Here is a tiny trained network, its code and every weight. The questions are about switching its units off for an input and a class, where a switched-off unit gives its printed mean instead of its output.

import numpy as np


def w(rows, s, z=0):
    codes = np.array(rows[::2]) - 128.0
    scale = np.full(codes.shape[1], s)
    scale[-1] = z or s
    return codes * scale


def norm(h):
    return h / np.sqrt((h * h).mean(-1, keepdims=True) + 1e-5)


def f(y):
    return np.maximum(y, 0)


def log_softmax(a):
    a = a - a.max(-1, keepdims=True)
    return a - np.log(np.exp(a).sum(-1, keepdims=True))


def net(x, mask):
    res = np.array(x, float).reshape(1, 6) / 4 @ E
    u = 0
    for l in range(3):
        y = f(norm(res) @ A[l][:, :-1].T + A[l][:, -1])
        res = res + np.where(mask[u : u + 12], y, B[l][:, -1]) @ B[l][:, :-1]
        u += 12
    return log_softmax(norm(res)[-1] @ U[:, :-1].T + U[:, -1])


A, B = {}, {}
E = w([
[78,113,109,101,117,170],'x0',
[63,130,235,152,149,132],'x1',
[133,177,244,132,78,147],'x2',
[238,169,129,100,190,216],'x3',
[142,128,144,124,73,60],'x4',
[161,99,103,249,180,170],'x5',
],0.0011)
A[0] = w([
[253,125,106,206,174,193,64],'L0N1',
[142,90,46,162,110,179,45],'L0N2',
[207,171,144,22,60,224,81],'L0N3',
[129,141,44,62,102,78,6],'L0N4',
[171,135,32,61,133,79,46],'L0N5',
[91,124,176,164,52,102,65],'L0N6',
[132,141,157,53,98,169,91],'L0N7',
[62,79,89,83,60,117,155],'L0N8',
[102,102,44,140,219,139,133],'L0N9',
[64,134,205,97,168,181,28],'L0N10',
[225,189,152,217,164,196,26],'L0N11',
[194,131,129,41,103,174,85],'L0N12',
],0.0023,0.0021)
B[0] = w([
[217,87,144,189,182,142,242],'L0N1',
[30,203,65,182,92,210,168],'L0N2',
[88,184,98,140,202,53,226],'L0N3',
[180,48,103,17,99,100,162],'L0N4',
[100,76,126,78,54,130,192],'L0N5',
[167,114,173,128,98,130,182],'L0N6',
[70,167,113,130,200,107,176],'L0N7',
[216,153,169,125,189,131,249],'L0N8',
[146,171,149,155,52,84,240],'L0N9',
[37,49,122,56,125,192,162],'L0N10',
[254,56,179,96,238,97,206],'L0N11',
[95,194,109,142,172,45,188],'L0N12',
],0.0023,0.0014)
A[1] = w([
[151,146,184,136,2,128,80],'L1N1',
[117,134,38,177,152,39,135],'L1N2',
[126,115,10,201,82,202,1],'L1N3',
[185,104,90,173,167,162,118],'L1N4',
[113,123,110,120,176,197,124],'L1N5',
[187,146,44,93,141,200,135],'L1N6',
[72,62,157,87,110,220,57],'L1N7',
[107,119,27,167,141,176,13],'L1N8',
[20,138,118,93,119,85,180],'L1N9',
[145,87,53,71,67,113,47],'L1N10',
[133,85,33,81,89,137,132],'L1N11',
[207,131,169,98,121,116,184],'L1N12',
],0.0029,0.0017)
B[1] = w([
[146,108,134,152,106,87,189],'L1N1',
[102,101,96,116,144,169,235],'L1N2',
[83,253,96,181,73,172,183],'L1N3',
[188,155,130,168,126,159,228],'L1N4',
[131,119,134,136,85,112,174],'L1N5',
[102,108,146,153,118,99,231],'L1N6',
[116,142,161,84,144,185,155],'L1N7',
[120,205,87,179,49,169,165],'L1N8',
[169,102,124,152,157,160,252],'L1N9',
[174,96,110,86,119,140,187],'L1N10',
[166,130,110,86,87,139,214],'L1N11',
[113,91,111,115,137,122,249],'L1N12',
],0.0046,0.0017)
A[2] = w([
[102,138,101,151,119,126,140],'L2N1',
[97,156,143,104,168,135,132],'L2N2',
[184,132,85,171,111,72,174],'L2N3',
[126,254,132,81,153,98,10],'L2N4',
[166,173,104,112,124,127,70],'L2N5',
[135,117,172,137,100,97,63],'L2N6',
[123,113,149,108,144,94,139],'L2N7',
[121,142,169,140,68,72,57],'L2N8',
[120,154,78,113,157,177,234],'L2N9',
[119,128,157,202,130,156,95],'L2N10',
[83,107,151,119,146,154,97],'L2N11',
[79,73,95,161,161,109,1],'L2N12',
],0.0049,0.0022)
B[2] = w([
[116,160,60,135,98,166,155],'L2N1',
[78,183,119,68,130,153,166],'L2N2',
[100,138,206,88,154,199,252],'L2N3',
[78,244,12,70,245,26,159],'L2N4',
[39,86,169,179,115,157,158],'L2N5',
[95,126,130,185,75,73,162],'L2N6',
[130,148,78,211,72,132,172],'L2N7',
[114,103,140,230,134,40,169],'L2N8',
[146,149,183,165,61,55,242],'L2N9',
[176,145,69,2,145,91,196],'L2N10',
[71,108,177,103,80,214,157],'L2N11',
[55,80,37,169,208,146,139],'L2N12',
],0.0027,0.0028)
U = w([
[99,89,204,204,77,30,152],'0',
[43,129,230,61,128,216,98],'1',
[172,55,70,1,62,101,107],'2',
[50,41,65,167,188,142,2],'3',
[127,208,56,200,58,195,160],'4',
[87,239,106,60,197,64,116],'5',
[243,120,181,168,216,168,220],'6',
],0.0088,0.0019)

Each question gives the input, the list of numbers given to net, and the class t.
The units are the neurons (one row each of A and B). Each row of codes is followed by its name. A weight is (code - 128) times the scale printed after its matrix; where a second scale follows, it is the last column's (A, B and U).
mask holds one flag per neuron, layer by layer. A switched-off neuron (its flag False) gives its mean, the last column of its row in B, instead of its output. The means were averaged over made-up inputs and are rounded, as every weight is.
A unit's drop is (log p(t) with every unit on - log p(t) with that unit switched off) / (log p(t) with every unit on - log p(t) with every unit switched off).
The circuit of an input: a set's keep is (log p(t) with only the set's units on - log p(t) with every unit switched off) / (log p(t) with every unit on - log p(t) with every unit switched off). Starting from the 12 units with the biggest drops (on a tie, the unit counted first), units are removed one at a time, each time the one whose removal leaves the highest keep (on an exact tie, the one counted first), for as long as the keep stays at least 0.8.
circuit, biggest first: the units of the circuit, biggest drop first
unit that matters most: the unit with the biggest drop
top k neurons: the k neurons with the biggest drops, biggest first
top k neurons in layer l: the k neurons of layer l with the biggest drops, biggest first
drop of u: that unit's drop, to one decimal
input [-8,1,-4,-5,8,-1], class 3: top 2 neurons in layer 2 : (L2N12; L2N9)
input [-3,-1,-5,8,0,-6], class 5: top neuron : (L0N3)
input [-2,-3,7,4,-7,-2], class 5: circuit, biggest first : (L0N3; L2N4)
input [6,-2,8,1,-3,-7], class 5: circuit, biggest first : (L2N4; L0N3)
input [8,-8,2,7,1,-2], class 5: top 2 neurons : (L0N3; L0N12)
input [-3,2,5,-6,-8,7], class 6: circuit, biggest first : (L2N10; L1N3)
input [0,-4,-2,-6,3,3], class 4: circuit, biggest first : (L0N11; L1N3; L2N1)
input [-4,0,4,-4,-6,3], class 6: circuit, biggest first : (L0N11; L1N3; L2N9)
input [1,4,3,3,-1,1], class 1: circuit, biggest first : (L0N10; L1N4)
input [6,7,-4,-3,2,2], class 1: top 2 neurons : (L1N7; L2N11)
input [3,2,-8,4,8,8], class 4: circuit, biggest first : (L0N2; L1N3)
input [-6,-7,-8,0,-3,-1], class 4: top 3 neurons : (L1N3; L0N2; L1N8)
input [-8,-7,0,-7,5,7], class 4: top 2 neurons : (L1N3; L0N11)
input [1,1,1,-1,1,3], class 6: top 2 neurons : (L1N4; L1N3)
input [-3,1,7,2,0,-7], class 5: unit that matters most : L2N4
input [7,2,-1,4,0,-8], class 5: drop of L2N4 : 0.1
